Below is a small trained network, with its code and all its weights. Each question gives an input and a class and asks what happens when units are switched off, that is, made to give their printed mean instead of their output.

import numpy as np


def w(rows, s, z=0):
    codes = np.array(rows[::2]) - 128.0
    scale = np.full(codes.shape[1], s)
    scale[-1] = z or s
    return codes * scale


def norm(h):
    return h / np.sqrt((h * h).mean(-1, keepdims=True) + 1e-5)


def f(y):
    return np.maximum(y, 0)


def log_softmax(a):
    a = a - a.max(-1, keepdims=True)
    return a - np.log(np.exp(a).sum(-1, keepdims=True))


def net(x, mask):
    res = np.array(x, float).reshape(1, 3) / 4 @ E
    u = 0
    for l in range(3):
        y = f(norm(res) @ A[l][:, :-1].T + A[l][:, -1])
        res = res + np.where(mask[u : u + 7], y, B[l][:, -1]) @ B[l][:, :-1]
        u += 7
    return log_softmax(norm(res)[-1] @ U[:, :-1].T + U[:, -1])


A, B = {}, {}
E = w([
[24,190,53,107,130,200,51],'x0',
[91,254,203,211,138,88,112],'x1',
[85,130,97,108,126,161,93],'x2',
],0.0065)
A[0] = w([
[166,144,251,192,132,28,176,120],'0.n0',
[65,133,160,147,160,142,107,84],'0.n1',
[162,113,222,180,132,47,167,104],'0.n2',
[166,51,121,103,118,137,133,109],'0.n3',
[144,171,220,168,213,83,214,7],'0.n4',
[176,42,117,89,143,127,161,114],'0.n5',
[106,151,168,171,184,135,120,53],'0.n6',
],0.012,0.017)
B[0] = w([
[231,198,242,216,136,20,249,254],'0.n0',
[79,118,118,125,124,154,154,146],'0.n1',
[133,188,189,174,169,117,140,217],'0.n2',
[93,98,107,77,99,152,153,180],'0.n3',
[115,118,59,134,121,105,222,167],'0.n4',
[125,56,114,91,55,137,151,198],'0.n5',
[92,122,153,94,89,160,185,135],'0.n6',
],0.013)
A[1] = w([
[180,158,254,189,131,25,164,127],'1.n0',
[155,172,251,188,134,16,194,142],'1.n1',
[163,63,192,82,55,116,146,79],'1.n2',
[58,194,123,136,149,162,76,153],'1.n3',
[90,142,180,193,232,120,41,7],'1.n4',
[164,175,161,143,106,75,75,73],'1.n5',
[151,16,232,72,146,150,69,3],'1.n6',
],0.011,0.017)
B[1] = w([
[212,169,211,182,43,68,161,233],'1.n0',
[230,156,198,176,70,97,109,250],'1.n1',
[83,140,142,149,160,145,82,153],'1.n2',
[182,156,157,159,144,154,99,184],'1.n3',
[197,35,185,192,82,77,151,128],'1.n4',
[144,133,149,150,123,160,107,131],'1.n5',
[126,228,134,250,78,124,77,128],'1.n6',
],0.015,0.018)
A[2] = w([
[47,107,85,91,218,41,202,55],'2.n0',
[130,180,130,156,164,147,80,120],'2.n1',
[35,88,73,90,231,20,227,27],'2.n2',
[127,172,188,164,213,7,133,31],'2.n3',
[77,130,84,141,245,23,95,24],'2.n4',
[46,114,29,60,250,14,56,8],'2.n5',
[47,119,101,103,170,19,196,71],'2.n6',
],0.016,0.017)
B[2] = w([
[96,67,98,77,34,163,146,128],'2.n0',
[90,152,109,138,169,153,85,254],'2.n1',
[61,47,38,33,130,178,81,128],'2.n2',
[129,125,143,115,98,90,164,218],'2.n3',
[210,123,71,204,134,151,117,128],'2.n4',
[161,236,7,241,53,222,206,128],'2.n5',
[136,92,115,104,128,139,77,128],'2.n6',
],0.018,0.0069)
U = w([
[110,191,110,163,172,170,72,150],'0',
[180,168,198,181,93,57,175,158],'1',
[99,64,79,68,101,147,154,145],'2',
[52,160,68,119,249,10,238,5],'3',
],0.02,0.019)

Each question gives the input, the list of numbers given to net, and the class t.
The units are the neurons (one row each of A and B). Each row of codes is followed by its name. A weight is (code - 128) times the scale printed after its matrix; where a second scale follows, it is the last column's (A, B and U).
mask holds one flag per neuron, layer by layer. A switched-off neuron (its flag False) gives its mean, the last column of its row in B, instead of its output. The means were averaged over made-up inputs and are rounded, as every weight is.
A unit's drop is (log p(t) with every unit on - log p(t) with that unit switched off) / (log p(t) with every unit on - log p(t) with every unit switched off).
The circuit of an input: a set's keep is (log p(t) with only the set's units on - log p(t) with every unit switched off) / (log p(t) with every unit on - log p(t) with every unit switched off). Starting from the 12 units with the biggest drops (on a tie, the unit counted first), units are removed one at a time, each time the one whose removal leaves the highest keep (on an exact tie, the one counted first), for as long as the keep stays at least 0.8.
units of the circuit, in order: the units of the circuit, biggest drop first
k most important neurons: the k neurons with the biggest drops, biggest first
k most important neurons of layer l: the k neurons of layer l with the biggest drops, biggest first
drop of u: that unit's drop, to one decimal
input [4,3,-3], class 0: most important neuron => 0.n0
input [7,-2,0], class 0: 2 most important neurons => 0.n0, 1.n0
input [8,-7,-1], class 2: 4 most important neurons => 0.n0, 0.n2, 1.n0, 1.n1
input [2,1,1], class 0: 4 most important neurons => 0.n0, 0.n2, 1.n0, 0.n5
input [3,0,1], class 0: units of the circuit, in order => 0.n0, 1.n0, 1.n1
input [2,-4,2], class 2: 3 most important neurons => 0.n0, 1.n0, 1.n1
input [3,6,3], class 0: units of the circuit, in order => 0.n0, 0.n2, 1.n0, 1.n1
input [5,2,-6], class 0: 4 most important neurons => 0.n0, 0.n2, 1.n0, 1.n1
input [3,-2,1], class 0: 2 most important neurons of layer 0 => 0.n0, 0.n5
input [8,-6,-4], class 2: 3 most important neurons => 0.n0, 0.n2, 1.n0
input [4,2,-2], class 0: 2 most important neurons of layer 0 => 0.n0, 0.n2
input [4,0,4], class 0: drop of 1.n0 => 0.2
input [2,-5,1], class 2: drop of 1.n0 => 0.1
input [1,-8,-4], class 2: drop of 0.n0 => 0.3
